Below is a small trained network, with its code and all its weights. Each question gives an input and a class and asks what happens when units are switched off, that is, made to give their printed mean instead of their output.

import numpy as np


def w(rows, s, z=0):
    codes = np.array(rows[::2]) - 128.0
    scale = np.full(codes.shape[1], s)
    scale[-1] = z or s
    return codes * scale


def f(y):
    return y / 2 * (1 + np.tanh(0.7978845608 * (y + 0.044715 * y**3)))


def log_softmax(a):
    a = a - a.max(-1, keepdims=True)
    return a - np.log(np.exp(a).sum(-1, keepdims=True))


def net(x, mask):
    res = np.array(x, float).reshape(1, 8) / 4 @ E
    y = f(res @ A[0][:, :-1].T + A[0][:, -1])
    res = res + np.where(mask, y, B[0][:, -1]) @ B[0][:, :-1]
    return log_softmax(res[-1] @ U[:, :-1].T + U[:, -1])


A, B = {}, {}
E = w([
[114,116,122,126],'x0',
[132,131,130,132],'x1',
[41,182,200,168],'x2',
[124,34,158,254],'x3',
[134,161,86,163],'x4',
[132,130,126,131],'x5',
[124,126,122,133],'x6',
[121,127,126,129],'x7',
],0.0094)
A[0] = w([
[132,50,137,202,40],'N0',
[193,91,80,101,32],'N1',
[144,82,142,182,21],'N2',
[158,57,151,172,1],'N3',
[158,148,118,177,40],'N4',
[19,219,175,178,67],'N5',
[223,122,29,145,141],'N6',
[146,2,231,178,141],'N7',
[174,182,67,154,232],'N8',
[147,72,248,50,221],'N9',
[121,240,114,28,39],'N10',
[120,214,74,207,219],'N11',
[207,45,35,86,49],'N12',
[135,178,75,33,50],'N13',
[169,109,144,130,36],'N14',
[107,211,92,52,42],'N15',
],0.0094,0.0046)
B[0] = w([
[193,191,133,142,195],'N0',
[73,94,219,143,161],'N1',
[175,160,144,201,156],'N2',
[148,170,161,167,159],'N3',
[168,149,133,206,123],'N4',
[64,22,211,84,229],'N5',
[64,77,137,87,211],'N6',
[143,154,43,126,254],'N7',
[104,90,84,55,196],'N8',
[91,72,18,96,196],'N9',
[109,214,120,196,225],'N10',
[113,72,68,67,206],'N11',
[121,79,254,86,209],'N12',
[153,183,127,230,204],'N13',
[130,118,173,132,118],'N14',
[180,163,127,187,197],'N15',
],0.0089,0.0079)
U = w([
[120,85,219,144,162],'0',
[159,126,39,132,250],'1',
[254,208,83,253,3],'2',
],0.0071,0.0048)

Each question gives the input, the list of numbers given to net, and the class t.
The units are the neurons (one row each of A and B). Each row of codes is followed by its name. A weight is (code - 128) times the scale printed after its matrix; where a second scale follows, it is the last column's (A, B and U).
mask holds one flag per neuron, in row order. A switched-off neuron (its flag False) gives its mean, the last column of its row in B, instead of its output. The means were averaged over made-up inputs and are rounded, as every weight is.
A unit's drop is (log p(t) with every unit on - log p(t) with that unit switched off) / (log p(t) with every unit on - log p(t) with every unit switched off).
The circuit of an input: a set's keep is (log p(t) with only the set's units on - log p(t) with every unit switched off) / (log p(t) with every unit on - log p(t) with every unit switched off). Starting from the 12 units with the biggest drops (on a tie, the unit counted first), units are removed one at a time, each time the one whose removal leaves the highest keep (on an exact tie, the one counted first), for as long as the keep stays at least 0.8.
units of the circuit, in order: the units of the circuit, biggest drop first
k most important neurons: the k neurons with the biggest drops, biggest first
drop when u is switched off: that unit's drop, to one decimal
input [4,-6,-8,-5,-1,-2,-6,-5], class 0: units of the circuit, in order -> N12
input [4,4,2,-1,-7,-1,-3,6], class 1: 4 most important neurons -> N9; N12; N5; N1
input [-6,6,4,3,-7,1,0,-2], class 1: 2 most important neurons -> N7; N9
input [4,-6,-6,-3,4,-5,6,1], class 0: units of the circuit, in order -> N12; N1
input [-7,7,5,0,-8,-6,7,-7], class 1: 3 most important neurons -> N9; N12; N1
input [-1,0,5,-7,6,-3,5,-7], class 2: 2 most important neurons -> N10; N15
input [-5,2,5,8,-2,6,3,3], class 2: units of the circuit, in order -> N7; N0
input [-1,-2,-6,-6,3,3,8,4], class 0: 4 most important neurons -> N12; N6; N1; N7
input [4,8,6,7,-1,-7,-8,-5], class 2: 2 most important neurons -> N7; N0
input [1,0,-7,-7,4,-7,2,-3], class 0: 3 most important neurons -> N12; N6; N1
input [-8,-4,0,7,-1,-1,1,6], class 2: drop when N10 is switched off -> 0.0
input [-2,-4,-7,-4,4,6,0,1], class 0: drop when N12 is switched off -> 0.4
input [3,-5,-8,6,-5,6,8,7], class 0: drop when N12 is switched off -> 1.8
input [-4,0,4,5,-6,4,2,2], class 1: units of the circuit, in order -> N7
